Each row is followed by roughly how far along a hidden order it lies, from 0 to 10. A new part has a new order.
[ 25  16  23  12  -2  68   0   3 -33  35   0   5   8   9  15  -3  -2   1
   1   8  -8   0   8  -2  10  14  -6  -5  -3  -4  -9   6   7 -12   0   6
   7   1  -3   0  12 -11 -12 -18] => 0
[ 17  17  26  25  10  96  27  12  76  90   5  13  31  17  39  11   0   0
   3   8  -5   2   7  -1  -5   8  -6  -2  -1  -3  -7   3   4  -8   0   4
   6   0  -3  -2  11 -10 -10 -11] => 2
[15 14 11  7  1 24 -3  2 -3 15  1  2  4  3  7  2 -2  0  1  1 -1  1  1  0
  4  4 -3  0 -1 -2 -3  3  4 -4 -1  2  2 -1 -1  1  4 -3 -7 -4] => 0
[  7 -10   6  -6  -8  37  -9   0 -45  38  -2   3   8  10  17   5  -3  -4
   7   6 -10   3   9   0   9  12  -8  -2  -2   0  -6  10  16  -4   5  13
  27  19  10  34  33  26  36  83] => 9
[  4  -5   5  -3  -6  25  -3   1 -19  42   1   7  22  18  61  30  40  23
  40  25  18  21  30  21  25  35  12  24   5  11   1   8   9  -5   1   4
   5   2  -3   1   6  -4  -5  -5] => 5
[ 0  0 -1  0  0  1  0  0 -1  2  0  0  1  3  9  7 15  8 17 12 14 13 21 18
 25 38 30 48 15 35 28 20 24 14  6  4  7  4  2  4  5  2  3  1] => 6
[ -1   4  -4  -6   4 -29   5   0  25 -11   1   1   8   5  21  13  29  20
  34  19  25  20  25  24  21  28  29  39  10  19  19   5   5  11   1  -1
  -2  -4   2  -2  -7   6   6   2] => 5
[  4  -6   2  -3  -4  29  -4   1 -24   9   0   3   5   1   8   0  -1  -1
   3   4  -5   2   6  -1   1   5  -3  -2  -1   0  -5   3   5  -5   1   6
  10   7   4  19  18  19  33  74] => 10
[ 10 -16  10  -9 -15  54 -14   1 -60  58  -1   9  18  16  53  20  17  13
  36  33   8  23  42  20  40  56  16  30   7  18   2  18  22 -11   1   9
  11   3  -5   2  17 -13 -22 -17] => 5
[  3  -7   3  -4  -6  22  -2   1 -30   9  -1   3   5   4  17   0  -4  -1
   2   6  -2   0  11   3  13   4  -7  -5  -2   0  -4   4  11  -4   3   9
  20  15   8  33  26  26  39  93] => 9
[ 13   7  17  16   7  81  24  13  89 105   8  20  46  28  64  22  20   5
   8  12  -4   3  11   0  10  13  -8  -7  -3  -4  -8   5   6 -11   0   5
   6   2  -3  -2   9  -9 -10  -9] => 3
[  9 -12   6  -4 -10  46  -7   3 -22  65   3  13  46  27  78  39  46  26
  41  33  13  19  30  11  24  32   1  10  -1   1  -7   7  10 -12   0   7
  11   2  -4   1   9 -13 -14 -14] => 4
[ 21  26  23  15   4  50   5   4  -3  35   0   5   7   6  11   4  -4  -2
   2   8  -6   5   5  -1   6   7  -7  -4  -2  -3  -6   4   5 -10   0   4
   7   1  -3   1   9  -7 -10 -11] => 0
[-5 10  6 11 11 14 25  9 95 50  8 15 47 26 57 35 36 20 25  9 14  6  2  4
 -1  3  5  4  2 11  4 -2 -3  4  0 -2 -2 -2  2 -1 -6  5  5 -1] => 3
[ -1   4   1   1  -2 -10   2   0   0  -7   0   0   1   0   0   1  -1   0
   0  -3   1  -2  -1   1  -2  -4   4  -1   1   2   0   0   0   4   1  -2
   0   6   7  20  10  25  41  83] => 10
